Each row, then one of two labels for whether it has a hidden trait; a new part has new ones
In the rows, 128 means zero.
[128 143 133  74 169  87  74 110 215 145  79 148 144  58 115 125 203 141
 138  77 141 118 110] : <24>
[142 138 140  86 148  88  88 115 175 161  96 132 127  74 137 121 167 149
 137  82 147 122 123] : <24>
[136  79 152  75 122 101  97 117 164 107 162 122 127  72 159 162 167 151
 106 142 123 109 124] : <22>
[131  79 136  76 140  97  82 105 194 111 155 139 132  57 150 161 179 138
 112 118 112 109 114] : <22>
[104 121 127 159 129 151 152 136 120  95 144 145 172 154 103 141 128 157
 123 153 122 126 124] : <22>
[111 178 122 161 161 137 139 132 130 145  76 141 156 152  76  99 133 152
 156 104 149 138 130] : <24>
[140 134 146  87 148  90  86 122 172 154 104 116 119  68 141 114 167 155
 129  85 145 124 124] : <24>
[127 168 125 105 168  96  89 119 188 158  72 139 140  99  98 105 177 145
 152  70 149 131 118] : <24>
[147  87 152  73 126  91  91 121 168 142 146 114 121  62 159 139 161 152
 117 119 128 114 125] : <22>
[122 178 133 108 170  96  98 122 184 164  76 136 148  99  93 106 176 155
 148  74 159 129 118] : <24>
[138  95 146  74 133  91  90 112 182 129 143 124 119  64 161 149 172 149
 118 112 125 114 118] : <22>
[133  70 152  90 113 115 110 126 157  97 177 123 136  87 153 165 146 151
 103 151 112 110 125] : <22>
[117 180 125 120 177 102  98 121 183 158  68 149 157 100  86 110 182 150
 148  68 154 129 116] : <24>
[121  66 142  65 139  99  82 101 213  92 161 155 157  46 134 178 196 138
 107 126 112 106 113] : <22>
[ 98 128 127 158 142 144 145 135 147  93 134 152 188 149  76 145 145 158
 132 128 127 126 123] : <22>
[125 174 143  98 167  90  91 120 185 165  73 135 150  80  93 108 191 157
 146  64 157 124 120] : <24>
[ 88 168 103 137 194 123 103 106 190 124  60 193 190 122  38 130 191 129
 156  75 125 132 108] : <24>
[112  88 134 136 125 144 137 126 147  85 165 136 169 118 114 160 134 150
 115 172 115 118 129] : <22>
[130 157 131 104 168  93  91 112 176 165  76 141 141  88 108 110 183 147
 147  71 141 125 113] : <24>
[127 171 133 126 159 108 110 134 158 160  57 127 142 124  93  94 160 157
 151  75 162 134 125] : <24>
[107 109 135 166 125 147 145 144 131  84 152 134 176 136  95 150 130 165
 123 169 132 123 129] : <22>
[115  74 152 122 115 124 123 130 138  84 174 120 169 104 118 172 146 165
 107 165 121 111 131] : <22>
[144 161 141 101 148 101 109 129 149 176  92 114 113 101 132  96 156 160
 146  89 158 130 125] : <24>
[ 86 118 111 150 152 150 140 113 173  74 122 180 192 143  73 166 160 135
 130 128 101 125 115] : <22>
[ 93 149 112 161 158 151 136 115 150  98 107 171 183 155  52 145 145 135
 140 124 115 127 121] : <22>
[106 174 111 147 169 133 124 129 156 140  71 156 167 139  61 113 159 153
 155  93 140 132 123] : <24>
[ 98 166 117 161 166 137 130 129 160 122  89 159 184 146  52 119 160 154
 149 105 139 132 120] : <22>
[ 95  93 124 142 137 145 131 117 169  75 144 165 188 123  79 173 157 147
 117 150 113 117 120] : <22>
[106  95 106 136 131 150 138 112 154  72 160 174 159 137 118 175 136 129
 108 154  92 116 116] : <22>
